Below are the code and all the weights of a small trained network. Each question names an input and a target symbol and asks about switching units off, where a switched-off unit gives its printed mean instead of its output.

import numpy as np


def w(rows, s, z=0):
    codes = np.array(rows[::2]) - 128.0
    scale = np.full(codes.shape[1], s)
    scale[-1] = z or s
    return codes * scale


def f(y):
    return y / 2 * (1 + np.tanh(0.7978845608 * (y + 0.044715 * y**3)))


def softmax(a):
    e = np.exp(a - a.max(-1, keepdims=True))
    return e / e.sum(-1, keepdims=True)


def log_softmax(a):
    a = a - a.max(-1, keepdims=True)
    return a - np.log(np.exp(a).sum(-1, keepdims=True))


def net(x, mask):
    ids = ['ΔΘΞΦΩαβγεζηλμπσψ'.index(c) for c in x.split()]
    T = len(ids)
    res = E[ids] + P[:T]
    u = 0
    for l in range(2):
        r = res
        for j in range(3):
            rows = slice(2 * j, 2 * j + 2)
            q, k, v = (r @ M[l][rows].T for M in (Q, K, V))
            z = softmax(np.where(np.tri(T) > 0, q @ k.T / 2**0.5, -1e9)) @ v
            o = O[l][rows]
            res = res + np.where(mask[u + j], z, o[:, -1]) @ o[:, :-1]
        u += 3
        y = f(res @ A[l][:, :-1].T + A[l][:, -1])
        res = res + np.where(mask[u : u + 8], y, B[l][:, -1]) @ B[l][:, :-1]
        u += 8
    return log_softmax(res[-1] @ U[:, :-1].T + U[:, -1])


Q, K, V, O, A, B = {}, {}, {}, {}, {}, {}
E = w([
[118,109,183,139,113,86,136,21],'Δ',
[141,208,143,99,72,134,152,109],'Θ',
[103,183,125,134,166,106,46,202],'Ξ',
[131,103,163,179,43,55,99,97],'Φ',
[145,71,129,197,134,131,95,91],'Ω',
[154,152,49,158,168,146,182,208],'α',
[135,34,150,96,195,132,112,148],'β',
[135,64,144,105,145,69,217,96],'γ',
[95,103,165,76,189,63,130,159],'ε',
[58,158,105,146,102,26,140,115],'ζ',
[116,183,177,117,174,174,206,128],'η',
[168,141,128,95,101,4,55,82],'λ',
[142,90,150,39,89,141,197,108],'μ',
[173,207,206,87,109,58,166,193],'π',
[119,158,147,131,144,120,85,54],'σ',
[163,141,205,98,162,150,112,145],'ψ',
],0.019)
P = w([
[113,130,131,187,244,152,142,240],'0',
[90,149,100,202,234,155,130,252],'1',
[122,157,56,65,226,124,172,144],'2',
[143,154,54,79,227,114,174,101],'3',
[167,197,130,187,229,116,140,168],'4',
[143,171,140,224,226,124,141,169],'5',
[137,173,149,215,229,139,114,200],'6',
[159,156,109,165,206,109,139,141],'7',
[143,182,110,144,207,131,147,145],'8',
[139,158,111,178,201,121,140,169],'9',
[194,169,84,120,193,76,164,50],'10',
[148,153,127,199,207,131,142,182],'11',
],0.003)
Q[0] = w([
[49,102,130,43,72,161,117,108],'L0H0',
[61,94,115,141,1,156,113,105],'L0H0',
[109,49,123,58,146,170,138,210],'L0H1',
[167,103,94,50,110,148,87,215],'L0H1',
[144,164,99,128,56,126,111,157],'L0H2',
[143,117,159,161,149,125,77,141],'L0H2',
],0.0098)
K[0] = w([
[77,91,120,85,53,132,146,88],'L0H0',
[123,100,98,209,23,118,167,50],'L0H0',
[93,121,210,60,194,97,54,2],'L0H1',
[87,140,204,70,145,89,107,35],'L0H1',
[44,125,203,56,104,116,108,65],'L0H2',
[130,183,100,108,236,137,53,127],'L0H2',
],0.0076)
V[0] = w([
[178,106,93,71,150,118,92,85],'L0H0',
[83,94,131,108,34,141,104,59],'L0H0',
[36,109,255,102,142,112,112,88],'L0H1',
[162,144,89,155,166,101,176,120],'L0H1',
[108,118,175,147,145,141,108,84],'L0H2',
[37,90,171,81,111,179,86,178],'L0H2',
],0.0059)
O[0] = w([
[121,83,163,178,167,100,106,157,132],'L0H0',
[176,205,225,255,111,175,98,183,5],'L0H0',
[64,86,88,111,84,164,73,161,220],'L0H1',
[127,112,156,129,184,146,169,203,172],'L0H1',
[148,104,81,82,133,157,152,105,155],'L0H2',
[170,123,157,162,156,151,145,107,80],'L0H2',
],0.0072,0.0034)
A[0] = w([
[204,149,134,148,79,202,121,83,2],'L0N0',
[90,174,175,139,104,130,37,43,113],'L0N1',
[170,30,150,99,34,170,246,93,73],'L0N2',
[137,151,187,141,167,146,179,88,84],'L0N3',
[198,100,42,127,126,144,76,194,144],'L0N4',
[131,47,31,221,81,112,159,131,245],'L0N5',
[92,110,213,129,64,111,163,2,91],'L0N6',
[116,56,91,39,80,80,77,139,163],'L0N7',
],0.0082,0.0065)
B[0] = w([
[127,52,98,164,155,98,107,73,114],'L0N0',
[133,55,75,201,110,153,180,91,180],'L0N1',
[78,221,216,192,182,120,103,144,147],'L0N2',
[119,132,162,97,137,166,98,183,144],'L0N3',
[205,193,131,178,236,125,204,7,151],'L0N4',
[89,254,192,80,161,109,149,66,198],'L0N5',
[69,125,117,180,150,198,178,221,200],'L0N6',
[161,100,173,225,128,121,123,175,255],'L0N7',
],0.0086,0.0068)
Q[1] = w([
[152,178,108,142,161,181,165,222],'L1H0',
[156,104,74,192,149,175,55,157],'L1H0',
[138,99,76,157,94,157,131,112],'L1H1',
[95,146,95,113,186,202,164,97],'L1H1',
[126,147,74,137,2,136,134,78],'L1H2',
[110,146,140,78,178,136,127,124],'L1H2',
],0.0092)
K[1] = w([
[88,121,102,107,175,192,134,169],'L1H0',
[126,47,215,90,57,146,77,127],'L1H0',
[102,94,254,106,118,191,112,182],'L1H1',
[106,36,218,94,136,73,54,129],'L1H1',
[75,152,139,134,82,161,26,145],'L1H2',
[113,203,83,166,139,118,166,18],'L1H2',
],0.008)
V[1] = w([
[115,30,194,177,79,163,69,150],'L1H0',
[192,176,92,138,167,118,155,120],'L1H0',
[111,87,190,156,132,92,144,88],'L1H1',
[165,130,107,174,168,81,217,135],'L1H1',
[173,216,1,126,230,122,130,203],'L1H2',
[128,172,100,75,140,112,172,108],'L1H2',
],0.0041)
O[1] = w([
[189,189,161,83,73,80,228,86,22],'L1H0',
[214,83,94,158,83,90,135,107,185],'L1H0',
[138,73,94,126,46,74,105,152,214],'L1H1',
[85,234,141,128,235,253,121,119,254],'L1H1',
[254,166,83,251,60,104,136,160,232],'L1H2',
[71,237,204,149,128,133,106,120,194],'L1H2',
],0.0046,0.0034)
A[1] = w([
[78,136,83,208,115,111,177,104,253],'L1N0',
[176,75,147,62,135,150,28,112,99],'L1N1',
[159,231,137,56,2,184,64,142,40],'L1N2',
[168,141,183,157,122,195,154,225,36],'L1N3',
[105,57,208,107,71,207,167,163,75],'L1N4',
[154,206,153,155,113,178,121,21,104],'L1N5',
[114,127,171,165,38,120,192,152,42],'L1N6',
[135,126,144,162,202,126,56,153,154],'L1N7',
],0.0081,0.0043)
B[1] = w([
[84,101,143,84,55,143,104,150,255],'L1N0',
[207,58,149,178,90,182,97,163,138],'L1N1',
[129,131,147,214,88,167,254,111,131],'L1N2',
[153,126,73,95,148,51,97,82,174],'L1N3',
[168,178,95,210,200,128,89,187,168],'L1N4',
[109,67,157,82,153,69,65,145,168],'L1N5',
[170,130,203,133,170,128,95,108,154],'L1N6',
[136,113,75,134,110,98,174,29,214],'L1N7',
],0.0091,0.0083)
U = w([
[67,118,110,227,156,176,107,183,108],'Δ',
[147,187,141,120,49,159,215,80,181],'Θ',
[114,201,3,185,157,113,111,79,173],'Ξ',
[142,146,219,122,53,119,64,113,101],'Φ',
[104,126,173,49,170,123,53,59,81],'Ω',
[107,154,85,100,149,116,102,134,99],'α',
[141,72,158,139,178,156,214,40,61],'β',
[85,154,195,115,163,88,217,109,33],'γ',
[69,20,83,95,186,31,130,222,41],'ε',
[42,168,72,84,75,63,90,185,85],'ζ',
[103,176,76,31,192,166,148,162,188],'η',
[173,136,103,187,50,65,97,105,153],'λ',
[168,218,176,163,182,96,78,162,86],'μ',
[168,171,147,52,104,45,156,219,137],'π',
[76,68,17,76,61,191,86,59,198],'σ',
[226,110,147,65,124,200,41,142,254],'ψ',
],0.0075,0.0062)

Each question gives the input, a string of symbols that net reads in full, and the target symbol t.
The units are the heads (2 rows each of Q, K, V and O) and the neurons (one row each of A and B). Each row of codes is followed by its name. A weight is (code - 128) times the scale printed after its matrix; where a second scale follows, it is the last column's (O, A, B and U).
mask holds one flag per unit, layer by layer, with each layer's heads first. A switched-off unit (its flag False) gives its mean, the last column of its rows in O or B, instead of its output. The means were averaged over made-up inputs and are rounded, as every weight is.
A unit's drop is (log p(t) with every unit on - log p(t) with that unit switched off) / (log p(t) with every unit on - log p(t) with every unit switched off).
The circuit of an input: a set's keep is (log p(t) with only the set's units on - log p(t) with every unit switched off) / (log p(t) with every unit on - log p(t) with every unit switched off). Starting from the 12 units with the biggest drops (on a tie, the unit counted first), units are removed one at a time, each time the one whose removal leaves the highest keep (on an exact tie, the one counted first), for as long as the keep stays at least 0.8.
circuit, biggest first: the units of the circuit, biggest drop first
top k neurons: the k neurons with the biggest drops, biggest first
top k neurons in layer l: the k neurons of layer l with the biggest drops, biggest first
input Δ Θ β Δ λ Δ μ ζ γ, target γ: circuit, biggest first -> (L0N2 L0N5)
input Ω α Ξ Ω Ω ψ, target Ξ: top neuron -> (L0N4)
input α ζ γ Δ Δ λ, target Ξ: circuit, biggest first -> (L1H1 L1N7 L0N4)
input σ Δ Θ α ε ε σ Ω β, target Ξ: circuit, biggest first -> (L0N4 L1H2 L1N7 L1N3)
input σ Δ Δ σ ψ α ζ Δ σ μ, target Ξ: top 4 neurons -> (L1N3 L1N7 L0N2 L0N4)
input Φ Ω Δ Δ Θ ε ψ Δ Δ μ ε η, target η: circuit, biggest first -> (L0N7 L1H2 L0N1)
input ε μ Φ μ ζ, target ζ: circuit, biggest first -> (L1N0 L0N4)
input Δ η Ω Ω, target Ω: top 3 neurons -> (L0N5 L1N5 L0N6)
input Δ α Φ Δ Δ ψ Θ, target Ξ: top 4 neurons in layer 0 -> (L0N4 L0N5 L0N3 L0N1)
input π μ α λ ψ Δ, target Ξ: top 2 neurons in layer 0 -> (L0N7 L0N3)
input ε ψ Δ ε β ε γ Δ Ω λ ε Θ, target Θ: circuit, biggest first -> (L1N2 L0N7)
input Φ λ α η, target Ξ: circuit, biggest first -> (L1H2 L0N4 L1N3)
input Δ ψ Ω Ξ Φ α Ω Δ Δ, target μ: top 2 neurons in layer 0 -> (L0N3 L0N6)
input Δ Δ Δ π Θ ε ψ ψ Δ Ξ, target Ξ: circuit, biggest first -> (L0N4 L1N7)
input α γ σ Φ Φ Δ Ξ γ λ ψ η, target Ξ: top 2 neurons in layer 1 -> (L1N3 L1N7)
input ψ Δ η ζ β α ε Θ, target Ξ: top 2 neurons in layer 1 -> (L1N3 L1N0)
input π μ Δ β Δ ε β β, target β: top 2 neurons in layer 0 -> (L0N4 L0N7)
input μ Δ λ Θ α Δ π, target Ξ: top 3 neurons in layer 0 -> (L0N4 L0N5 L0N1)
input α ε ψ σ Δ Δ Ξ Θ Δ π γ, target Ξ: top 2 neurons -> (L1N7 L0N2)
input Θ π π ψ λ β β, target β: top 2 neurons in layer 1 -> (L1N7 L1N0)
input Ξ ε α Δ, target Ξ: top 2 neurons -> (L1N3 L0N3)
input η ε ε Θ ψ η Δ ζ Ω α Φ, target Ξ: top 2 neurons in layer 0 -> (L0N4 L0N5)
input γ Θ ε ε ε β Θ Φ, target Φ: top 2 neurons in layer 1 -> (L1N6 L1N0)
input Φ Φ Δ Ω ψ Δ Θ, target Θ: top 4 neurons -> (L1N2 L0N7 L0N4 L0N6)
input ψ Δ Δ ζ γ Δ Φ ψ α λ ψ π, target Ξ: top 3 neurons in layer 0 -> (L0N4 L0N1 L0N5)
input Δ Θ ε ζ λ α η Δ Φ, target Ξ: top 3 neurons in layer 0 -> (L0N4 L0N5 L0N7)
